Here is a tiny trained network, its code and every weight. The questions are about switching its units off for an input and a class, where a switched-off unit gives its printed mean instead of its output.

import numpy as np


def w(rows, s, z=0):
    codes = np.array(rows[::2]) - 128.0
    scale = np.full(codes.shape[1], s)
    scale[-1] = z or s
    return codes * scale


def f(y):
    return np.maximum(y, 0)


def log_softmax(a):
    a = a - a.max(-1, keepdims=True)
    return a - np.log(np.exp(a).sum(-1, keepdims=True))


def net(x, mask):
    res = np.array(x, float).reshape(1, 5) / 4 @ E
    y = f(res @ A[0][:, :-1].T + A[0][:, -1])
    res = res + np.where(mask, y, B[0][:, -1]) @ B[0][:, :-1]
    return log_softmax(res[-1] @ U[:, :-1].T + U[:, -1])


A, B = {}, {}
E = w([
[129,118,133,119,122,130,117],'x0',
[4,166,151,139,135,100,67],'x1',
[161,140,56,128,59,26,82],'x2',
[130,145,122,136,122,136,130],'x3',
[96,50,87,245,81,158,113],'x4',
],0.012)
A[0] = w([
[55,153,119,135,116,75,93,126],'neuron 1',
[144,167,161,44,151,94,139,226],'neuron 2',
[102,74,116,194,88,157,120,155],'neuron 3',
[93,110,183,127,201,251,156,255],'neuron 4',
[159,164,109,102,131,90,132,146],'neuron 5',
[151,148,148,115,162,135,155,198],'neuron 6',
[173,148,42,136,87,12,74,180],'neuron 7',
[105,67,94,212,105,156,122,142],'neuron 8',
[12,159,154,125,113,98,110,143],'neuron 9',
[99,55,100,223,94,152,132,136],'neuron 10',
[155,82,127,112,144,146,129,150],'neuron 11',
[160,207,168,41,160,97,130,233],'neuron 12',
[15,158,132,117,144,111,72,154],'neuron 13',
[195,98,121,127,129,144,171,244],'neuron 14',
[180,108,89,110,97,133,120,174],'neuron 15',
],0.011,0.0071)
B[0] = w([
[98,115,149,164,127,109,108,186],'neuron 1',
[122,194,142,111,136,119,138,219],'neuron 2',
[143,98,122,158,127,128,124,200],'neuron 3',
[146,125,147,144,131,249,139,253],'neuron 4',
[134,143,136,111,150,101,116,173],'neuron 5',
[137,160,142,100,123,144,122,176],'neuron 6',
[114,127,99,119,146,45,136,247],'neuron 7',
[131,78,92,147,122,142,133,208],'neuron 8',
[99,126,175,166,165,131,93,201],'neuron 9',
[132,58,110,151,114,123,123,216],'neuron 10',
[137,130,111,120,116,132,137,159],'neuron 11',
[115,180,154,94,143,127,119,238],'neuron 12',
[86,129,190,181,159,131,110,209],'neuron 13',
[169,141,96,74,85,148,156,209],'neuron 14',
[126,130,93,105,135,108,158,181],'neuron 15',
],0.018,0.017)
U = w([
[211,213,139,50,90,187,132,148],'0',
[199,64,74,135,46,196,172,212],'1',
[42,198,204,131,171,176,107,173],'2',
[107,46,165,224,155,177,83,5],'3',
[162,200,71,39,145,25,168,229],'4',
[167,58,12,114,85,33,173,182],'5',
[53,194,185,136,156,2,82,100],'6',
[49,52,112,205,122,24,58,6],'7',
],0.0074,0.002)

Each question gives the input, the list of numbers given to net, and the class t.
The units are the neurons (one row each of A and B). Each row of codes is followed by its name. A weight is (code - 128) times the scale printed after its matrix; where a second scale follows, it is the last column's (A, B and U).
mask holds one flag per neuron, in row order. A switched-off neuron (its flag False) gives its mean, the last column of its row in B, instead of its output. The means were averaged over made-up inputs and are rounded, as every weight is.
A unit's drop is (log p(t) with every unit on - log p(t) with that unit switched off) / (log p(t) with every unit on - log p(t) with every unit switched off).
The circuit of an input: a set's keep is (log p(t) with only the set's units on - log p(t) with every unit switched off) / (log p(t) with every unit on - log p(t) with every unit switched off). Starting from the 12 units with the biggest drops (on a tie, the unit counted first), units are removed one at a time, each time the one whose removal leaves the highest keep (on an exact tie, the one counted first), for as long as the keep stays at least 0.8.
circuit, biggest first: the units of the circuit, biggest drop first
most important unit: the unit with the biggest drop
k most important neurons: the k neurons with the biggest drops, biggest first
drop when u is switched off: that unit's drop, to one decimal
input [0,6,3,3,1], class 7: circuit, biggest first	[neuron 12; neuron 4]
input [-6,0,-4,6,4], class 1: circuit, biggest first	[neuron 13; neuron 9]
input [4,0,-2,5,0], class 0: most important unit	neuron 13
input [3,5,-2,4,1], class 3: 2 most important neurons	[neuron 12; neuron 2]
input [-8,1,2,-2,-4], class 6: 2 most important neurons	[neuron 4; neuron 14]
input [-3,8,1,6,7], class 7: 2 most important neurons	[neuron 4; neuron 1]
input [6,0,5,1,6], class 5: 2 most important neurons	[neuron 13; neuron 9]
input [7,3,4,4,0], class 6: 2 most important neurons	[neuron 10; neuron 8]
input [0,0,5,8,-1], class 4: 2 most important neurons	[neuron 13; neuron 9]
input [7,6,5,-7,1], class 7: 2 most important neurons	[neuron 12; neuron 2]
input [4,0,-5,5,-2], class 0: 2 most important neurons	[neuron 13; neuron 9]
input [7,1,-5,7,2], class 3: 2 most important neurons	[neuron 14; neuron 15]
input [-2,-5,4,5,1], class 5: 2 most important neurons	[neuron 12; neuron 2]
input [3,3,1,-4,8], class 7: circuit, biggest first	[neuron 4]
input [-1,-3,5,6,3], class 5: drop when neuron 1 is switched off	0.0
input [-6,-1,-3,0,-1], class 0: drop when neuron 13 is switched off	0.1
input [1,-3,0,3,6], class 1: drop when neuron 7 is switched off	0.6
